Here is a tiny trained network, its code and every weight. The questions are about switching its units off for an input and a target symbol, where a switched-off unit gives its printed mean instead of its output.

import numpy as np


def w(rows, s, z=0):
    codes = np.array(rows[::2]) - 128.0
    scale = np.full(codes.shape[1], s)
    scale[-1] = z or s
    return codes * scale


def f(y):
    return np.maximum(y, 0)


def softmax(a):
    e = np.exp(a - a.max(-1, keepdims=True))
    return e / e.sum(-1, keepdims=True)


def log_softmax(a):
    a = a - a.max(-1, keepdims=True)
    return a - np.log(np.exp(a).sum(-1, keepdims=True))


def net(x, mask):
    ids = ['ηλξστψω'.index(c) for c in x.split()]
    T = len(ids)
    res = E[ids] + P[:T]
    u = 0
    for l in range(2):
        r = res
        for j in range(3):
            rows = slice(3 * j, 3 * j + 3)
            q, k, v = (r @ M[l][rows].T for M in (Q, K, V))
            z = softmax(np.where(np.tri(T) > 0, q @ k.T / 3**0.5, -1e9)) @ v
            o = O[l][rows]
            res = res + np.where(mask[u + j], z, o[:, -1]) @ o[:, :-1]
        u += 3
        y = f(res @ A[l][:, :-1].T + A[l][:, -1])
        res = res + np.where(mask[u : u + 4], y, B[l][:, -1]) @ B[l][:, :-1]
        u += 4
    return log_softmax(res[-1] @ U[:, :-1].T + U[:, -1])


Q, K, V, O, A, B = {}, {}, {}, {}, {}, {}
E = w([
[161,126,168,34,164,112,108,111,110,165],'η',
[160,85,93,105,199,218,172,186,251,105],'λ',
[220,151,212,125,102,129,49,207,131,129],'ξ',
[123,37,105,89,160,107,24,151,90,140],'σ',
[159,125,156,227,192,97,53,138,63,129],'τ',
[73,153,114,128,72,173,126,219,49,139],'ψ',
[94,87,180,153,122,108,79,153,203,50],'ω',
],0.018)
P = w([
[135,68,110,143,137,132,210,80,92,71],'0',
[150,186,52,51,82,55,66,140,101,67],'1',
[137,188,54,107,99,93,86,92,148,114],'2',
[137,163,92,107,131,128,78,117,127,111],'3',
[136,147,120,116,124,141,69,120,120,110],'4',
[118,150,135,119,140,158,67,124,117,112],'5',
[129,143,155,121,139,169,63,121,116,125],'6',
[115,132,165,113,145,177,53,123,125,134],'7',
[99,139,176,120,157,184,59,124,128,142],'8',
[98,136,193,113,146,198,55,137,135,149],'9',
[87,129,208,128,155,205,71,132,139,154],'10',
[91,123,219,117,152,223,70,133,136,170],'11',
[107,149,254,92,146,225,64,148,161,160],'12',
],0.011)
Q[0] = w([
[100,154,129,158,105,99,160,86,163,154],'0.h1',
[130,168,75,175,154,115,185,137,144,174],'0.h1',
[144,157,134,116,106,126,115,148,130,97],'0.h1',
[149,163,122,108,154,118,121,142,158,157],'0.h2',
[114,95,79,148,110,151,178,109,148,145],'0.h2',
[94,194,106,94,182,200,105,145,167,132],'0.h2',
[128,166,123,140,117,89,103,152,136,188],'0.h3',
[154,143,69,129,27,7,204,39,168,154],'0.h3',
[136,174,57,160,139,126,129,144,145,148],'0.h3',
],0.011)
K[0] = w([
[184,191,107,145,117,14,131,120,130,67],'0.h1',
[249,76,144,101,214,75,112,143,189,114],'0.h1',
[118,90,109,136,55,170,44,121,123,123],'0.h1',
[119,171,105,128,83,180,210,111,119,107],'0.h2',
[74,253,48,118,87,156,31,143,143,91],'0.h2',
[68,111,152,168,83,188,155,106,66,108],'0.h2',
[95,98,47,140,141,76,121,152,176,139],'0.h3',
[238,131,13,108,88,27,208,145,83,7],'0.h3',
[124,97,95,112,67,49,72,61,174,119],'0.h3',
],0.0069)
V[0] = w([
[164,199,198,71,181,159,66,2,126,77],'0.h1',
[137,112,95,121,146,87,112,80,126,96],'0.h1',
[127,193,128,167,129,143,116,184,105,84],'0.h1',
[136,131,89,117,83,152,97,165,97,208],'0.h2',
[164,97,150,144,98,131,31,168,185,142],'0.h2',
[117,149,222,96,121,137,185,183,141,133],'0.h2',
[98,155,251,110,74,66,77,53,141,80],'0.h3',
[20,105,32,144,95,150,68,89,181,69],'0.h3',
[30,108,107,98,45,135,78,128,81,162],'0.h3',
],0.0069)
O[0] = w([
[155,56,144,146,96,51,154,138,115,150,49],'0.h1',
[134,102,135,98,2,102,118,159,99,95,68],'0.h1',
[118,131,90,139,183,104,123,131,219,155,254],'0.h1',
[130,75,110,140,172,151,85,65,150,138,84],'0.h2',
[137,65,103,41,157,84,115,125,108,143,230],'0.h2',
[205,119,180,151,160,113,132,74,120,138,105],'0.h2',
[154,79,151,96,106,85,186,125,117,150,172],'0.h3',
[185,167,198,108,113,132,114,74,133,143,127],'0.h3',
[146,88,161,68,174,157,136,97,101,19,112],'0.h3',
],0.0087,0.0038)
A[0] = w([
[124,118,101,98,102,232,183,177,168,109,94],'0.n1',
[83,180,74,79,146,173,138,149,3,208,206],'0.n2',
[58,90,66,142,139,101,237,141,20,70,4],'0.n3',
[206,82,102,184,97,209,203,108,203,93,149],'0.n4',
],0.0056,0.0032)
B[0] = w([
[151,83,184,146,111,52,145,135,57,118,233],'0.n1',
[119,131,162,136,106,70,135,107,180,178,254],'0.n2',
[88,151,49,164,93,255,173,130,142,148,138],'0.n3',
[80,229,162,63,108,91,69,146,80,118,216],'0.n4',
],0.0091,0.0042)
Q[1] = w([
[95,144,154,134,159,17,120,94,163,106],'1.h1',
[108,164,235,112,182,88,54,151,97,129],'1.h1',
[94,159,126,119,106,35,139,163,116,133],'1.h1',
[37,103,228,92,200,109,51,223,130,138],'1.h2',
[40,133,63,89,135,111,158,113,129,108],'1.h2',
[122,118,105,149,106,51,97,122,176,141],'1.h2',
[191,142,32,99,126,213,114,142,144,150],'1.h3',
[89,155,174,115,101,101,143,131,190,86],'1.h3',
[21,119,253,93,211,80,98,224,87,175],'1.h3',
],0.0074)
K[1] = w([
[142,155,145,124,144,140,138,123,154,140],'1.h1',
[143,156,194,200,148,155,248,142,112,68],'1.h1',
[141,107,185,128,137,162,137,139,164,172],'1.h1',
[119,84,227,147,186,145,124,153,146,187],'1.h2',
[171,153,123,147,124,107,152,132,116,126],'1.h2',
[157,162,128,116,144,155,112,118,113,112],'1.h2',
[94,149,129,138,102,86,123,88,133,137],'1.h3',
[125,117,113,116,138,132,131,104,84,168],'1.h3',
[127,56,127,167,128,205,143,138,142,150],'1.h3',
],0.011)
V[1] = w([
[147,174,142,196,132,205,158,171,116,137],'1.h1',
[66,64,118,184,167,140,174,97,137,95],'1.h1',
[203,136,69,76,195,157,70,118,130,175],'1.h1',
[168,182,155,41,97,165,230,140,62,208],'1.h2',
[147,157,115,232,169,14,134,32,3,176],'1.h2',
[126,79,151,212,94,116,106,195,66,35],'1.h2',
[96,90,142,39,88,207,143,151,80,217],'1.h3',
[60,108,80,91,172,107,122,124,139,44],'1.h3',
[253,138,184,91,182,164,56,104,40,179],'1.h3',
],0.0067)
O[1] = w([
[129,153,15,43,129,97,159,93,61,118,204],'1.h1',
[138,139,146,116,22,221,109,73,96,117,41],'1.h1',
[121,200,111,91,139,220,170,176,158,193,12],'1.h1',
[119,106,123,203,156,116,97,129,182,71,10],'1.h2',
[215,92,210,178,123,224,79,215,160,109,1],'1.h2',
[202,183,54,116,191,172,160,123,135,213,130],'1.h2',
[147,220,105,238,154,185,143,118,42,88,153],'1.h3',
[90,147,171,91,67,57,55,90,136,145,161],'1.h3',
[82,55,2,128,68,230,97,182,65,126,181],'1.h3',
],0.0068,0.0049)
A[1] = w([
[132,138,142,127,108,171,68,152,145,112,138],'1.n1',
[53,109,163,85,253,185,123,90,148,60,3],'1.n2',
[167,143,137,211,73,167,205,104,139,134,28],'1.n3',
[65,138,126,114,120,180,148,93,202,94,28],'1.n4',
],0.007,0.0026)
B[1] = w([
[99,117,178,221,149,121,92,111,112,106,162],'1.n1',
[175,124,63,244,44,157,189,106,154,184,254],'1.n2',
[147,78,254,103,123,83,152,120,141,147,134],'1.n3',
[173,160,137,43,151,153,88,149,58,127,149],'1.n4',
],0.0076,0.0068)
U = w([
[71,114,64,168,201,88,216,196,112,153,60],'η',
[154,126,174,165,29,200,119,218,173,240,150],'λ',
[101,121,153,123,80,173,101,116,34,116,57],'ξ',
[13,190,149,219,138,132,86,94,137,200,254],'σ',
[133,136,228,123,105,89,195,85,84,248,18],'τ',
[203,158,127,252,193,157,153,53,99,137,119],'ψ',
[48,65,171,236,81,81,153,169,154,75,127],'ω',
],0.0049,0.0025)

Each question gives the input, a string of symbols that net reads in full, and the target symbol t.
The units are the heads (3 rows each of Q, K, V and O) and the neurons (one row each of A and B). Each row of codes is followed by its name. A weight is (code - 128) times the scale printed after its matrix; where a second scale follows, it is the last column's (O, A, B and U).
mask holds one flag per unit, layer by layer, with each layer's heads first. A switched-off unit (its flag False) gives its mean, the last column of its rows in O or B, instead of its output. The means were averaged over made-up inputs and are rounded, as every weight is.
A unit's drop is (log p(t) with every unit on - log p(t) with that unit switched off) / (log p(t) with every unit on - log p(t) with every unit switched off).
The circuit of an input: a set's keep is (log p(t) with only the set's units on - log p(t) with every unit switched off) / (log p(t) with every unit on - log p(t) with every unit switched off). Starting from the 12 units with the biggest drops (on a tie, the unit counted first), units are removed one at a time, each time the one whose removal leaves the highest keep (on an exact tie, the one counted first), for as long as the keep stays at least 0.8.
units of the circuit, in order: the units of the circuit, biggest drop first
unit that matters most: the unit with the biggest drop
top k neurons: the k neurons with the biggest drops, biggest first
k most important neurons of layer l: the k neurons of layer l with the biggest drops, biggest first
input ξ η ξ λ ω ξ τ ψ, target λ: units of the circuit, in order -> (1.h2 1.h1)
input ξ η λ ξ η σ τ λ ω λ τ τ, target λ: units of the circuit, in order -> (1.h2 1.h1 0.h2)
input ω λ η τ λ, target ω: unit that matters most -> 1.h1
input ψ ψ σ ω η ψ ω, target ξ: units of the circuit, in order -> (0.h3 1.h1 0.h2)
input σ λ η, target σ: units of the circuit, in order -> (0.h3 0.h2 1.h3)
input η λ λ λ ξ ψ σ σ, target ψ: units of the circuit, in order -> (0.h3 0.h1 1.n2)
input σ η ψ σ ξ ξ λ, target σ: top 2 neurons -> (0.n4 0.n3)
input λ τ λ ξ λ η σ η η ψ τ σ σ, target η: units of the circuit, in order -> (1.h1 0.h3 0.h2 0.h1)
input τ τ ψ ψ τ τ η τ ξ σ ψ λ ξ, target σ: units of the circuit, in order -> (0.h1 1.h2)
input τ ξ λ ξ λ η λ ω, target τ: units of the circuit, in order -> (1.h3 0.h3 1.h2)
input ξ ω ω ψ ξ ξ σ ξ τ η, target λ: units of the circuit, in order -> (1.h1 1.h3 1.h2)
input ω ω λ ω ω λ ξ, target ω: units of the circuit, in order -> (0.h3 1.h1 0.h2 1.h2)
input ω ψ ω τ ξ, target ω: units of the circuit, in order -> (1.h1 0.h3 0.h2 0.h1)
input τ τ ω ω ω ξ, target τ: most important neuron of layer 0 -> (0.n3)
input τ ξ η ω τ ψ, target τ: 2 most important neurons of layer 0 -> (0.n3 0.n2)
input ω λ τ ψ η, target ω: units of the circuit, in order -> (1.h2 1.h1 0.h2 0.h1)
input τ ω λ, target τ: units of the circuit, in order -> (1.h3 0.h3)
input λ ξ ω ξ λ σ η, target η: units of the circuit, in order -> (0.n4 1.h1 0.h3 0.h2)
input ψ σ σ λ ψ ξ λ σ ω ξ λ, target ξ: 3 most important neurons of layer 0 -> (0.n4 0.n1 0.n3)
input λ ω λ ω σ η λ η ω τ σ ξ λ, target η: unit that matters most -> 0.n1
input τ ψ ξ η σ τ ω τ ξ ψ η ω ω, target τ: top 2 neurons -> (0.n3 1.n4)
input ω σ ψ ξ η λ λ, target ω: top 2 neurons -> (0.n4 0.n1)
input ω σ λ λ η ψ, target ω: top 2 neurons -> (0.n2 0.n4)
input τ τ ω σ ω η ξ ω λ, target τ: top 3 neurons -> (0.n4 0.n3 0.n1)
input τ σ ω λ ω ξ σ σ, target τ: 3 most important neurons of layer 0 -> (0.n3 0.n4 0.n2)
input τ λ η η τ λ λ ω τ, target τ: top 2 neurons -> (0.n3 0.n4)
input ψ τ σ η, target ξ: top 2 neurons -> (1.n4 0.n3)
